Here is a tiny trained network, its code and every weight. The questions are about switching its units off for an input and a class, where a switched-off unit gives its printed mean instead of its output.

import numpy as np


def w(rows, s, z=0):
    codes = np.array(rows[::2]) - 128.0
    scale = np.full(codes.shape[1], s)
    scale[-1] = z or s
    return codes * scale


def norm(h):
    return h / np.sqrt((h * h).mean(-1, keepdims=True) + 1e-5)


def f(y):
    return y / 2 * (1 + np.tanh(0.7978845608 * (y + 0.044715 * y**3)))


def log_softmax(a):
    a = a - a.max(-1, keepdims=True)
    return a - np.log(np.exp(a).sum(-1, keepdims=True))


def net(x, mask):
    res = np.array(x, float).reshape(1, 2) / 4 @ E
    u = 0
    for l in range(2):
        y = f(norm(res) @ A[l][:, :-1].T + A[l][:, -1])
        res = res + np.where(mask[u : u + 4], y, B[l][:, -1]) @ B[l][:, :-1]
        u += 4
    return log_softmax(norm(res)[-1] @ U[:, :-1].T + U[:, -1])


A, B = {}, {}
E = w([
[8,57,2,151,51,81,157],'x0',
[108,8,111,10,45,202,187],'x1',
],0.0036)
A[0] = w([
[96,18,70,104,155,119,139,117],'0.n0',
[48,176,78,207,99,107,101,79],'0.n1',
[7,162,241,20,163,254,144,2],'0.n2',
[138,211,155,109,189,120,60,211],'0.n3',
],0.0061,0.0016)
B[0] = w([
[142,104,163,149,142,110,36,212],'0.n0',
[150,222,192,175,118,79,254,219],'0.n1',
[156,186,148,68,177,185,160,205],'0.n2',
[80,39,81,116,72,130,60,255],'0.n3',
],0.0095,0.0044)
A[1] = w([
[128,160,122,55,170,129,128,17],'1.n0',
[108,8,125,147,95,66,2,99],'1.n1',
[110,109,194,130,119,207,138,127],'1.n2',
[189,127,128,83,167,155,164,2],'1.n3',
],0.0067,0.00095)
B[1] = w([
[151,217,68,232,77,192,217,137],'1.n0',
[105,27,13,87,238,85,31,255],'1.n1',
[143,161,61,176,70,51,143,145],'1.n2',
[112,133,76,140,119,255,201,144],'1.n3',
],0.008,0.0097)
U = w([
[123,35,60,74,160,119,55,235],'0',
[181,163,84,85,98,251,158,1],'1',
[127,170,206,151,102,71,140,142],'2',
],0.012,0.0023)

Each question gives the input, the list of numbers given to net, and the class t.
The units are the neurons (one row each of A and B). Each row of codes is followed by its name. A weight is (code - 128) times the scale printed after its matrix; where a second scale follows, it is the last column's (A, B and U).
mask holds one flag per neuron, layer by layer. A switched-off neuron (its flag False) gives its mean, the last column of its row in B, instead of its output. The means were averaged over made-up inputs and are rounded, as every weight is.
A unit's drop is (log p(t) with every unit on - log p(t) with that unit switched off) / (log p(t) with every unit on - log p(t) with every unit switched off).
The circuit of an input: a set's keep is (log p(t) with only the set's units on - log p(t) with every unit switched off) / (log p(t) with every unit on - log p(t) with every unit switched off). Starting from all 8 units, units are removed one at a time, each time the one whose removal leaves the highest keep (on an exact tie, the one counted first), for as long as the keep stays at least 0.8.
units of the circuit, in order: the units of the circuit, biggest drop first
top k neurons: the k neurons with the biggest drops, biggest first
drop of u: that unit's drop, to one decimal
input [8,-4], class 2: units of the circuit, in order : (0.n1)
input [0,7], class 1: top 2 neurons : (0.n2; 0.n3)
input [3,0], class 2: units of the circuit, in order : (0.n1; 1.n1)
input [-1,6], class 1: top 3 neurons : (0.n2; 0.n3; 1.n1)
input [-3,1], class 1: top 2 neurons : (0.n2; 1.n1)
input [4,0], class 2: top 3 neurons : (0.n1; 0.n3; 1.n1)
input [1,-2], class 2: top 2 neurons : (0.n1; 1.n1)
input [7,-1], class 2: drop of 1.n1 : 0.3
input [-3,3], class 1: drop of 1.n1 : 0.0
input [6,-3], class 2: drop of 0.n1 : 0.2
